Each row of numbers stands for one element and depends on some of the facts below. Use the named rows to name the rest.

Some rows with their names:
AF: [-18  -6 -12  11 -17   0  -9   4  17   0  30 -23   3  42  -4  14  -2   2
  15  19   9   2 -49 -10  17 -26  14  19 -28  27 -20 -12   4   2 -34  21
   3  -1   9   9 -17  -7 -11   5  17 -13   9  12   1 -13  23   6]
AM: [-21  -1  17   4  41 -33   9 -12  10   0 -24   8  -1 -21  29  -1  16   5
   5 -18 -16   4 -67 -11 -14  18   1 -14  10   2  11  -1 -22 -12  41 -29
 -16   6  19 -23  -2  -4   6 -24 -18   9  39  13  -6  -2 -16  -9]
B: [  6  10  -4  14  38  11 -36 -11  24 -13  -8 -19   3 -35  23   1  26  -9
  -2  10  12   2  44   6 -15 -44  14  -7  -1 -57 -25  -5  11 -10  36 -16
  -2  11  14 -15 -25  -3   6 -19  -6   7  43   8  -8  -8 -28  -7]
N: [  0  27  11  14  31  -6 -17 -14   6   0   7  11   3 -26  32 -23  21   4
  27  17  31   3 -33  -9  -9  31  -5 -15  20 -50 -17 -14  13  -2   9 -17
  -8   8  14  -3 -15  -3   7 -26  -3  -4 -27 -10  -9  13 -14   4]
AP: [  5 -11   4 -26 -10   5  54 -15 -20   0  23  -6   4  -8 -19 -18 -23 -33
  17   5 -28  20 -34  -3  11  19  -4   2   7   9  22  -5  23   6  48  -2
  10  11  -9  -4   0  -6  -6  -4   0  13 -34   2   0  -7   9   5]
AT: [ -7  -7 -10 -18  25   5  47  -6 -21   4 -14  18   0  -3 -17  -3 -19  -4
  -8  -6  -9  -4  13  10  11 -34 -14  -1   6   5 -10 -12  14  21 -28 -29
 -11   6 -13  -2  -8  -3  -5   8  24  18  23  -1   4  -4 -15   6]
G: [  8 -10  20 -17   0 -12  -6  -8 -17   5 -27   6   4  -5   6 -16  23  -2
 -18 -21   4 -14 -63  10 -18  38  -7  -4  21  46   7   9   0 -19  29 -19
 -18  12 -19  -5  23   4   0  -9  -4   1 -37   3   7  -7  -8  -9]
Y: [-18   9 -12   8 -20  -2 -30   8   9   3  30 -32   0  63   3  13 -12   6
  -8   2  22  16 -68 -13   2  -8   6  19 -35  -2 -25   6   0  -2  16  20
   7 -10  -8   6  -1  -6   6  15   2 -18   2   4   3   0  17   0]
L: [-18 -11   7  10 -16   7 -33  10 -13   1  12   9  -8  25  -3   8  13   6
 -12 -26  27  -9 -26  -9  13 -48  -9  -7 -24 -17 -22  16  22   0  -1  25
  11 -10  26   7  -2   0  10   6 -14 -12  28  -9  -2  10 -18   2]
F: [-13   4   1  14 -31 -16 -29  15  24   2 -18  -4   1  61  -3 -10  22  11
  -4 -37  14 -13 -13 -10  -9  25  18 -13  21  40  31  19 -22  10   1  24
  -6 -11   1   0  -2  -5   5 -24  25   9  10  10   7  16  16 -10]
AO: [ 12  18 -11  11 -23   3 -23  11  -2  -9  19 -32 -11 -26  -2 -13   0   4
  -2   9  38  -6  55   1  13  31  11  15  -4  36  21 -14 -26  19   9  27
   9 -17  17   1 -13   9  16  -1  17  -3   5  -5  -1  11 -14  -7]
AV: [ 21  -8  14 -20  22 -10 -22 -12 -13 -12 -23  22   0  11  19   4  14   5
   2  11 -20 -11  48   7 -17  27   6  11  16 -45  20  22 -19  -7  10 -15
 -22  -9 -18   6  25  -8   7   7  -4  -6 -43  -1   6  16  24  -8]
AA: [ 22 -14  -8  -1  17  14 -15  -9 -12 -11   4 -24   1 -32  16   7   5 -11
  16  21 -14 -12  54  16  -4  19   6  12  -2 -37  30  -2  16   8 -23 -26
  -2  -5 -22   7  17   3   6  15  -9  -5 -35  -5 -11  -7  32   7]
AB: [ -1   4  13   3  37   3 -10  -9  -8   5   3  24   0   7  -2 -16 -15   9
   1  -4   6   3  69  -4   1   5 -17 -16   1 -12 -19  -9  11  26 -19 -26
 -23   3 -22   2  -9   2  -4   7  12  11 -29  -7   7  14 -24   5]
I: [-12  21   6  13 -37   8  53  19 -11   8   1  26  -4  14  11  16 -15  12
   5 -19   1   9  58  -6  -3  37  10   0 -19 -12  -2  13 -20 -15   1  20
   6   4  -6   3 -19   2  -2  -4  21  -4  28  -7   1  16  -8  -1]
O: [ 13 -10  -9  -9   9  11  -3  -1 -18   5  -4 -19   1  11  17 -14  12  10
 -20   7  -3  -8 -16 -10 -11  17  -7   2  -8 -16 -28  -7  16 -12  34 -15
   4   5 -14 -12  28  -3   4  -6 -26 -15  17 -14   3   0  -3  -3]

Facts:
K: τ G
AM: τ G
O: β 424; τ G; ε 641
A: β 82; τ K; ε 121
AA: β 356; τ AV; ε 500
AI: β 548; τ AD; ε 500
AN: β 82; τ K; ε 500
V: β 356; τ C; ε 500
C: τ AD
Q: β 327; τ AD; ε 134
AB: β 96; τ K; ε 121
AV: τ G
I: β 82; τ F; ε 121
D: β 82; τ AM; ε 641
F: τ AD
AC: β 356; τ F; ε 641
E: β 356; τ F; ε 121
L: β 548; τ AD; ε 641
Z: β 127; τ K; ε 500
H: β 356; τ M; ε 134
AW: β 356; τ M; ε 121
AG: β 327; τ M; ε 500
AT: β 356; τ K; ε 121
AE: β 82; τ C; ε 121
AK: β 356; τ AV; ε 134
B: β 327; τ AM; ε 134
AP: β 356; τ AX; ε 121
R: β 127; τ AX; ε 121
N: β 96; τ AM; ε 938
AJ: β 548; τ F; ε 500
AX: τ G
P: β 356; τ F; ε 938
U: β 424; τ C; ε 121
AQ: β 356; τ G; ε 121
Y: β 424; τ AD; ε 48
S: β 356; τ G; ε 500
AO: β 127; τ F; ε 500
AL: β 127; τ M; ε 48
AH: β 356; τ AM; ε 121
W: β 356; τ AD; ε 500
AF: β 356; τ AD; ε 48
X: β 356; τ K; ε 500
T: β 82; τ AV; ε 121
AR: β 356; τ C; ε 121
M: τ G
AS: β 548; τ AM; ε 121
J: β 356; τ K; ε 48
AU: β 356; τ AD; ε 121

Name these rows:
A row may be one of the elements named above.
[ 19  -2  11  -3  36   5 -23   3 -14   1  16 -13  -6 -21 -13 -12 -13   8
   0  -6  27  -5  56  16 -12   9  -8  12   8  40 -16 -15   8  26  13 -18
 -16 -17   3   1   7   8  10   8   7   9  26   3   6   6 -28  -4]  Z
[-18  -4 -15   4 -23  -7  14   6   9   2  14  -2   1  52   0  22 -14  -5
  -6  18   9   0 -42  -5  15 -23  16   1   1   0   3 -10 -11   6 -17  26
  12   6  16   4 -13  -6 -13  14  15 -14 -18  -1   3  -4  25   3]  AU
[  4  22  16  16  41 -10 -14 -12  11  -2  15  13   5 -25  30  -7  20   4
  16  14  31   1 -35 -14  -5  17 -10 -14  19 -41 -17 -20   9  -5  26 -24
 -21   5  16   4 -18  -4   6 -18  -2  -4 -37  -8  -8  13 -15   9]  N
[ -6   7  15  -3 -22  -3 -24  15   4   0 -15  24  -1  11 -13  21  21   8
  25 -25  23  20 -59 -15   7 -62  17  -4  25  31  11  26 -21 -12  -3  13
  18 -14   4  13  19  -4 -13   9   0 -12  26   3   6  -4  -4  -8]  C
[ 24  -3 -17  -4  -9   8  -8 -12  16  -3   6  -8   5   9 -23   4 -10 -14
  -8  18 -13   0   5  15   2   7   4 -20 -32  36  -8   5   3 -16 -20 -19
  15  12   0  -8  34   2   6 -17  -5  16  14  -5  -8 -14  -7   5]  H
[ -8   3  20  11  37 -12  38  -7 -22   6   2   3  -6 -45  28  -2  21   1
   8  -8 -15  -1   8  -8 -11  14  12  -5   9 -40 -22 -12  19 -19  35  19
  -9  12   5  -5 -14   1  -3  -9 -19  10  36 -11  -7   1  -6   8]  D
[-16   3 -16  16 -12  -6 -29   6  11   3  30 -20  -2  73  -2   5 -11  13
  -7   1  20  11 -48 -14  -1   2   5  17 -36 -11 -35   8  -3  -3  10  20
  14  -7  -7   1  -5  -9   8   3  -1 -18  12   1   7   5  18  -5]  Y
[-10  -3 -13  -8  32 -19  43 -12   8   3 -14 -18   4 -32  22   9   3  -7
  11  24 -11  -3 -48  -6   8  -8   3  -5  19 -43  15  -9   2  -5  -6 -24
   2  12  11 -13 -13  -6  -3 -19 -10   8  17 -10 -11  -6 -11   3]  AH
[-22   0   6  17 -34  10 -23  16  13  -3 -12 -19  -2 -41  -8  -9   1   7
   3 -10  29 -18  58   4   2  32 -11   5 -12 -24  22  22  -3  14  -5  21
   7 -20  17  10 -21   9  13  -7   5 -15   1   3  -5   2  -9  -1]  AJ
[-21   7   4  -5  34 -12  26 -14   6   0 -25  17  -2 -28  22   0   3   5
   6   3 -23   0  30  -4  -8 -33 -11  -7  16 -48  -7   7  17  -9  30 -11
  -8   5  15  -7 -19   1  13 -15 -27  -2 -22  -7  -8   5 -24  -3]  AS
[  8 -12   2  -2   2  10  25  -4  -8   3  -4 -19   3 -32  -4  -7  -4 -17
  -3  23  -7  -6 -16  16  -4  11  -3   6   5  14  20  -8  20  -9 -22 -21
   5   8  -8   1  -1   8  -3   2 -12  -3 -29   1  -1  -6  16   4]  S
[-20  -5   6   5 -21   8 -31   5 -14   5  10   2  -9  34  -9  10   9   9
  -9 -24  26 -11 -13 -14  10 -26  -4  -5 -27 -30 -25  14  12   0  16  30
   9 -13  18   6   0   2   6   5 -15 -12  19 -10  -1  12 -18   2]  L
[  3  -5  -8 -10  29   1  28  -7   3   3   8 -13   4 -16 -20  -9 -17   7
   5  -9 -14  -4 -74   6 -12 -34  -8  11 -12  29 -19 -16   8  24 -17 -25
 -18  -1 -20   5   2  -3   6  -1  19  12  28  13   4  -7 -21   7]  J
[  6  -9  -4  11  29   8  31  -3  -9  -1  -3 -21   3 -28 -25  -7 -19  -4
  -9   9  -3  -3  -6  12  -8 -17 -12  13  15  15   9 -15  14  17 -20 -30
   4  -6 -11  -6   7   9   4  12  13   8  28   9   1  -7  -6   7]  X
[ -4  -7  -7 -20 -26  10   8  13   0   4   6  14   3   7   1  19  -1  -8
  20  10  -7   3 -28  -8  13 -50   6   7  20  20  11   7 -14   7 -28   8
  15  -2   1   5 -13  -4 -14  11  -5 -12  22  -6   4  -4   3   4]  AR
[-27  -3   7  18 -24  11 -39  12   9   0 -16 -16  -4   3 -18 -12   0   6
  -1  -6  27 -10  62   2   3  39 -18   5 -15 -33  18  20  -2  10 -10  18
   9 -16  16   1 -22   8  12 -10   5 -11 -10  -5  -4  10  -4  -2]  AJ
[ 20  27 -15  16   1  12 -27 -10  29 -10  -3  18  -2 -33  -9 -19   8  -3
 -21 -12  -6   4  68  11 -14   7 -10 -13 -28   8   8 -13  14 -21  -3 -14
  23   0   3   3   7   6   4  13  -7  -3 -22  -1   2  -8   3  -6]  AG
[-20  -5  22  15 -18 -20 -42  13   7   3 -18  11  -3  57 -10  31  17   3
 -12 -32  35   7 -41 -16   1  19  15   3   5  35  -4  21 -34  -8  21  20
   0 -14  17   7  18  -4 -12  14  14 -17 -48  12   6  11  16  -6]  AD
[  8  -6  -8 -18 -22   2  55 -14  -4   7 -14  -7   5 -23   9  -8  -6 -14
 -13  23  -8  -4  14  15   9  -1  -5   0  14  15  16 -12  12  -6 -11 -18
  -8  12  -8   0 -10   1  -6   1   4  -1 -51  -9   1 -11   8  -2]  AQ
[-18  10   0  16 -29 -23 -25  19  15   3 -31  -1   4  49 -15  -7  17  -1
  -6 -22  10 -13  -2 -10  -8  39  14 -11  18  24  28  24 -28   8  -1  24
  -7 -17  -4  -2 -13  -5   2 -11  28  12  -6   7   3  16   5  -6]  F
[-24   5 -15   8 -26   1 -36   6  10   6  21 -26  -2  49   1   1 -11   0
 -14  -1  30  10 -55 -18   4  -6   5  13 -24   0 -31   8  10  -4  16  16
  14 -10  -7   5  -9  -6   6   7   1 -19   1   0   4   2  23  -5]  Y
[-16 -13 -10  18 -27   3 -31   9  11  -1  16 -21   4   5 -13  18  -8  -7
   4  15  19   3 -58   1  15  23  12  10   7   3  12 -13  -5   8 -28  32
  10  -3  21   5   0   5 -10   7   9 -14   6   6  -3  -8  26   5]  W
[  0   3   9  10  40  -5  49  -5 -22   3   3  11  -9 -36  22  -4  18   4
  15  -9 -16  -1  27  -8 -15   9  12 -10   4 -41 -23  -1  17 -17  29  12
  -8  12   8  -8 -14   3  -5  -9 -26  10  38  -8 -10   2 -14   7]  D
[ 14 -11  15 -25 -12   3 -22 -12 -25  -2  20   8   3  29 -12 -21  16 -34
  -3 -31 -24  25 -90  -9  -8  46  -5  -8  17  41  38  19  17  -7  57   5
 -10  12 -11 -11  27  -3  -4   1  -3  19 -53  17   7  -4  28  -6]  AX
[-19  10 -12  18  -9  -3 -31  12  10   6  23 -27   2  52  -8   9  -5   3
  -1   4  33  10 -82 -16   1   8   3  16 -26  -4 -31  10  11  -2  -3  23
  20  -7  -5   8  -7  -7   9   6   2 -15   8   0   4  -2  14   0]  Y
[ 20  20  -8   3 -15 -26 -16 -14  26   0 -17  31 -11  15 -12  -9  21   7
 -22 -22 -27  -4 -14   0 -18  48 -14 -18 -21  23  15  15 -24 -10 -13 -15
  -1  -8  -9   5  31   6   1  -7  -8  17 -35  -1   2  -3   3  -9]  M
[-17   6  10   9  38 -30  -6 -14  17   0 -26   0   0 -38  28   1  24  -2
  10 -13 -15   2 -62  -8 -17  42  10  -9  23 -20  14 -12 -16 -11  45 -23
 -14   4  10 -16  -3  -2   4 -20 -15  11  16  12  -5  -3  -9  -6]  AM
[  8  18  19  -4 -16   9   8  20  -6   5  17  27  -3  -4  13  28   4   4
  25   1   8  21  58 -12   9 -50   7   5   8  16 -23  23 -18 -18  -6  25
  22   5  -7  11 -16   6 -14  12 -12 -10  29  -5   5   8   0   3]  AE

